Where the symbols take the states:
%: q668->q377, q424->q285, q438->q96, q78->q155, q589->q325, q106->q985, q701->q80, q30->q294, q787->q146, q285->q520, q799->q566, q566->q959, q726->q875, q985->q3, q902->q538, q604->q851, q377->q30, q851->q683, q279->q787, q683->q106, q338->q726, q96->q604, q146->q869, q536->q456, q717->q438, q212->q536, q80->q799, q651->q506, q456->q279, q520->q663, q3->q701, q538->q424, q325->q238, q961->q174, q174->q668, q869->q651, q959->q78, q663->q961, q238->q212, q506->q902, q294->q338, q875->q717, q155->q589
§: q668->q78, q424->q3, q438->q279, q78->q174, q589->q377, q106->q506, q701->q424, q30->q589, q787->q438, q285->q701, q799->q520, q566->q663, q726->q212, q985->q902, q902->q106, q604->q146, q377->q155, q851->q869, q279->q717, q683->q651, q338->q238, q96->q787, q146->q96, q536->q726, q717->q456, q212->q338, q80->q285, q651->q851, q456->q875, q520->q80, q3->q538, q538->q985, q325->q30, q961->q566, q174->q959, q869->q604, q959->q961, q663->q799, q238->q294, q506->q683, q294->q325, q875->q536, q155->q668
~: q668->q851, q424->q726, q438->q566, q78->q869, q589->q506, q106->q325, q701->q536, q30->q106, q787->q961, q285->q875, q799->q279, q566->q787, q726->q701, q985->q238, q902->q294, q604->q78, q377->q683, q851->q155, q279->q663, q683->q589, q338->q3, q96->q959, q146->q174, q536->q285, q717->q799, q212->q424, q80->q456, q651->q377, q456->q520, q520->q717, q3->q212, q538->q338, q325->q902, q961->q96, q174->q604, q869->q668, q959->q146, q663->q438, q238->q538, q506->q30, q294->q985, q875->q80, q155->q651
+: q668->q174, q424->q538, q438->q717, q78->q959, q589->q155, q106->q683, q701->q3, q30->q377, q787->q279, q285->q424, q799->q80, q566->q799, q726->q338, q985->q106, q902->q506, q604->q96, q377->q668, q851->q604, q279->q456, q683->q851, q338->q294, q96->q438, q146->q787, q536->q212, q717->q875, q212->q238, q80->q701, q651->q869, q456->q536, q520->q285, q3->q985, q538->q902, q325->q589, q961->q663, q174->q961, q869->q146, q959->q566, q663->q520, q238->q325, q506->q651, q294->q30, q875->q726, q155->q78
^: q668->q869, q424->q212, q438->q663, q78->q604, q589->q683, q106->q30, q701->q726, q30->q506, q787->q566, q285->q536, q799->q717, q566->q438, q726->q424, q985->q294, q902->q325, q604->q174, q377->q651, q851->q668, q279->q799, q683->q377, q338->q538, q96->q961, q146->q959, q536->q701, q717->q520, q212->q3, q80->q875, q651->q155, q456->q80, q520->q456, q3->q338, q538->q238, q325->q106, q961->q787, q174->q146, q869->q78, q959->q96, q663->q279, q238->q985, q506->q589, q294->q902, q875->q285, q155->q851

The rows follow the links: the fewer symbols apart two states are, the more alike their rows tend to be.

Here are some states, each with a row of numbers. One shown again gets a slightly different row.
q589 -> -24;46;0;5;29;-49;39;31;21;-26;-15;16;-30;0;-38;24;17;30;51;31;-63;25;-35;-40;3;6;-34;-27;-17;0;-6;92;16;-25;-65;17;1;-17;77
q174 -> 10;-39;-36;-6;-37;62;18;-13;13;-13;62;14;40;42;-8;11;-24;-40;-38;-1;0;-17;18;109;27;5;-21;-46;-3;51;72;-6;11;47;7;-8;-44;41;43
q799 -> 47;-38;-32;16;2;-28;-51;-51;-16;1;-31;-5;48;29;51;-11;21;29;56;-23;37;22;-46;-86;23;16;-23;23;7;24;-14;-43;-47;23;33;-46;14;-36;-47
q851 -> -12;19;-11;-1;31;-6;1;21;20;-27;35;21;8;12;-63;21;-6;-42;11;19;-53;15;-59;44;3;51;-57;-32;27;17;80;62;42;-12;-9;14;-22;68;57
q80 -> 31;20;25;-22;19;7;-39;1;11;36;-23;-34;55;18;0;-7;-30;50;8;-17;44;8;-82;-44;0;47;6;50;67;-27;-31;-49;-42;-11;10;-12;34;-10;-97
q212 -> -14;33;60;-16;0;41;1;20;-15;27;1;-32;-39;-47;-12;-24;-33;-19;-61;-15;27;-36;52;37;-36;-21;69;36;13;-62;-51;-46;4;-23;19;39;21;13;-59
q325 -> -41;23;-9;13;-18;-77;65;22;0;-4;-1;-15;-108;-50;-4;30;34;39;7;0;-13;-2;0;-12;2;-53;19;-5;-65;-1;-72;33;32;-49;-37;13;10;-13;44
q377 -> -25;50;-5;-10;24;-19;56;29;33;-4;5;9;-12;27;-61;49;-6;35;25;28;-50;19;-73;26;16;29;-41;-28;13;13;16;81;28;-24;-73;15;-12;14;60
q424 -> -14;42;70;-17;21;51;-10;29;-8;35;-16;-27;-1;-25;-9;-32;-30;-17;-56;-8;19;-25;58;16;-45;0;63;29;38;-77;-40;-41;-10;-14;6;42;20;-4;-70
q604 -> -12;-17;-17;-23;-21;71;16;-1;22;-15;53;15;57;53;-23;11;-28;-41;-36;18;-15;-19;19;105;22;16;-19;-48;15;37;73;6;18;46;-18;-8;-50;26;56
q902 -> -41;23;8;2;-21;-44;64;22;10;3;-11;-18;-97;-42;2;18;21;47;-6;5;-5;-6;34;-7;1;-74;45;-3;-65;-17;-88;30;23;-40;-35;21;14;-28;40

Each walk starts at a row. The symbols on each line, taken left to right, move it on to the next state.
Answer with the state's row; about right is enough.
start 39;-12;-13;-1;17;-14;-58;-31;-14;10;-44;-5;70;38;42;-12;8;41;52;-16;36;24;-38;-92;14;31;-12;33;24;12;-14;-35;-59;7;9;-39;18;-49;-51
^ ^: 28;10;10;-14;31;9;-43;-13;10;43;-37;-29;62;39;6;-10;-13;58;33;-12;35;20;-66;-51;7;45;3;42;62;-15;-32;-44;-54;12;1;-24;34;-32;-88
~ + %: 35;-1;-1;-9;14;9;-56;-28;1;24;-49;-18;69;38;27;-19;-3;53;45;-3;35;24;-50;-79;18;36;-4;35;51;-15;-29;-43;-60;14;-5;-31;29;-55;-70
start -29;53;-3;-5;26;-32;44;33;36;-14;-19;9;-13;19;-46;31;-3;37;46;36;-63;27;-49;-10;9;16;-33;-32;1;4;1;97;16;-24;-78;22;2;-9;67
~ § ^ %: -23;26;-5;26;25;-81;32;35;2;-31;-22;22;-52;-17;-24;27;32;21;48;26;-54;31;-28;-49;-6;-4;-31;-15;-31;-3;-15;88;25;-30;-45;7;9;-14;72
§ %: -25;18;-11;24;-6;-84;56;18;2;-11;-3;3;-104;-47;-5;37;40;25;32;4;-25;7;-23;-38;0;-40;-1;2;-60;11;-53;57;43;-48;-27;21;5;7;47
start -10;-1;-8;-8;21;49;3;16;18;-21;27;35;55;36;-33;-5;-20;-52;-4;29;-58;2;8;69;-1;41;-49;-51;30;9;91;55;22;27;-21;13;-40;30;63
~ § %: -9;27;-4;-5;30;-16;29;26;22;-21;40;15;-3;12;-63;47;-12;-11;8;26;-52;13;-86;48;9;57;-54;-29;26;20;59;65;49;-8;-18;6;-17;62;51
+ § ^: 4;-56;-37;-1;-45;44;2;-36;6;-10;63;22;31;28;12;9;-6;-45;-38;-5;8;-28;24;88;18;-7;-31;-37;-9;59;68;-17;17;47;35;-21;-36;42;38
start 29;23;37;-17;23;1;-47;5;-7;35;-24;-25;27;-1;-12;-15;-28;21;3;-24;44;2;-76;-35;-15;46;14;63;75;-38;-24;-50;-18;-12;30;-9;36;18;-109
~ + ~ §: -6;43;73;-18;42;45;-37;30;-20;19;-34;-18;19;-23;-14;-34;-39;-24;-44;-1;10;-11;53;-6;-47;13;53;33;45;-81;-17;-34;-16;-10;10;32;28;-1;-79
~ ~: 18;23;60;-11;51;18;-59;19;-26;22;-22;-17;25;-30;-13;-35;-23;-23;-18;-16;16;-4;-21;-41;-52;50;21;53;59;-68;8;-45;-12;-11;44;19;34;16;-97
start 50;-51;-39;18;-29;-36;-40;-56;-12;3;-16;-9;43;23;57;3;26;42;50;-29;55;15;-47;-69;34;5;-30;26;-1;48;-6;-46;-33;23;39;-56;1;-22;-41
§ ~ + §: 23;14;49;-1;46;3;-58;3;-19;24;-20;-24;19;-28;-13;-23;-27;-2;-12;-27;28;-3;-54;-34;-34;47;19;60;69;-50;-9;-54;-6;-17;47;4;28;30;-106
^ ^ +: -10;10;50;-18;-8;25;5;17;-24;20;13;-29;-59;-63;-8;-17;-20;-21;-65;-18;22;-34;51;33;-41;-36;61;30;0;-56;-45;-52;19;-30;27;33;23;23;-53
start -19;46;-16;-14;24;-15;53;30;33;-14;28;5;-12;17;-69;51;-14;20;16;29;-48;14;-87;42;16;40;-51;-30;18;21;31;74;43;-15;-47;17;-12;40;58
+ + ^ %: -10;0;-11;-28;2;74;12;12;27;-14;38;22;58;52;-31;0;-18;-47;-22;23;-34;-7;25;84;21;34;-27;-52;20;32;80;31;14;35;-26;1;-38;19;66
§ % % %: -21;25;-5;23;12;-90;45;16;-1;-26;-16;10;-84;-47;-20;22;32;24;42;19;-36;23;-23;-55;-7;-25;-21;-10;-48;7;-40;78;35;-43;-30;12;11;3;59
start 20;-77;-48;16;-45;24;-10;-44;-5;-25;50;30;30;27;28;-3;10;-56;-15;-8;10;-17;42;59;28;-1;-34;-37;-27;63;73;-25;5;51;46;-28;-39;32;31
% ^ +: 23;-78;-54;16;-34;30;-17;-50;-13;-29;34;26;49;27;41;-22;18;-44;-12;-10;14;-4;53;26;25;-6;-14;-33;-27;58;58;-24;-8;52;36;-27;-32;-2;38
~ §: 25;-79;-47;9;-46;35;-27;-54;-13;-17;17;17;56;41;63;-23;26;-28;3;-3;21;-1;60;9;38;-17;-10;-35;-36;49;49;-22;-29;53;23;-37;-35;-36;37
start 22;-62;-58;-4;-60;22;-6;-60;4;4;0;-4;53;65;62;5;12;31;17;-20;52;-1;19;5;55;-32;2;-14;-29;62;-9;-44;-43;48;0;-52;-17;-47;7
^ ^ ~: 38;-67;-62;-3;-61;2;-15;-60;7;15;10;-10;38;48;58;10;23;36;28;-24;55;-2;-11;-5;50;-19;-14;-3;-20;64;-18;-59;-39;39;23;-53;-8;-46;-19
~ § ^ %: 29;-69;-56;7;-49;31;-15;-56;1;-3;5;9;52;54;61;-13;9;2;12;-8;27;4;57;8;42;-31;-5;-26;-36;59;17;-39;-46;64;1;-44;-30;-57;19
start -35;25;16;10;-24;-30;48;30;-2;0;-25;-11;-87;-40;14;-1;19;26;-8;1;-18;-6;72;-11;-14;-82;48;-2;-63;-28;-79;29;12;-34;-43;28;12;-35;33
~ % § §: -31;13;25;14;-7;-19;28;22;-20;-12;-23;2;-84;-53;19;-19;17;-8;-13;6;-12;-6;97;-22;-30;-77;48;-6;-69;-41;-66;18;3;-36;-24;36;19;-37;22
% §: -12;-7;43;19;-5;-9;7;18;-36;-10;-3;1;-82;-84;9;-27;15;-45;-36;-7;2;-15;91;-4;-47;-58;59;18;-48;-47;-44;-10;24;-37;37;32;15;9;-11
start 46;-58;-59;7;-50;-23;-28;-69;2;12;-3;-5;30;37;54;11;29;40;31;-28;62;5;-42;-36;46;-3;-16;20;-11;58;-12;-54;-40;25;33;-58;-6;-18;-30
^ ^ + +: 9;38;77;-10;52;33;-51;21;-27;13;-36;-14;24;-27;-12;-49;-26;-23;-24;-13;2;-7;24;-29;-52;34;33;46;54;-75;-1;-40;-15;-6;25;26;31;1;-79
+ ^ + %: -19;7;42;6;-1;-4;8;15;-30;-1;11;-13;-78;-76;4;-20;-3;-36;-64;-14;13;-31;71;19;-44;-48;58;28;-23;-57;-45;-29;26;-32;39;30;17;22;-36
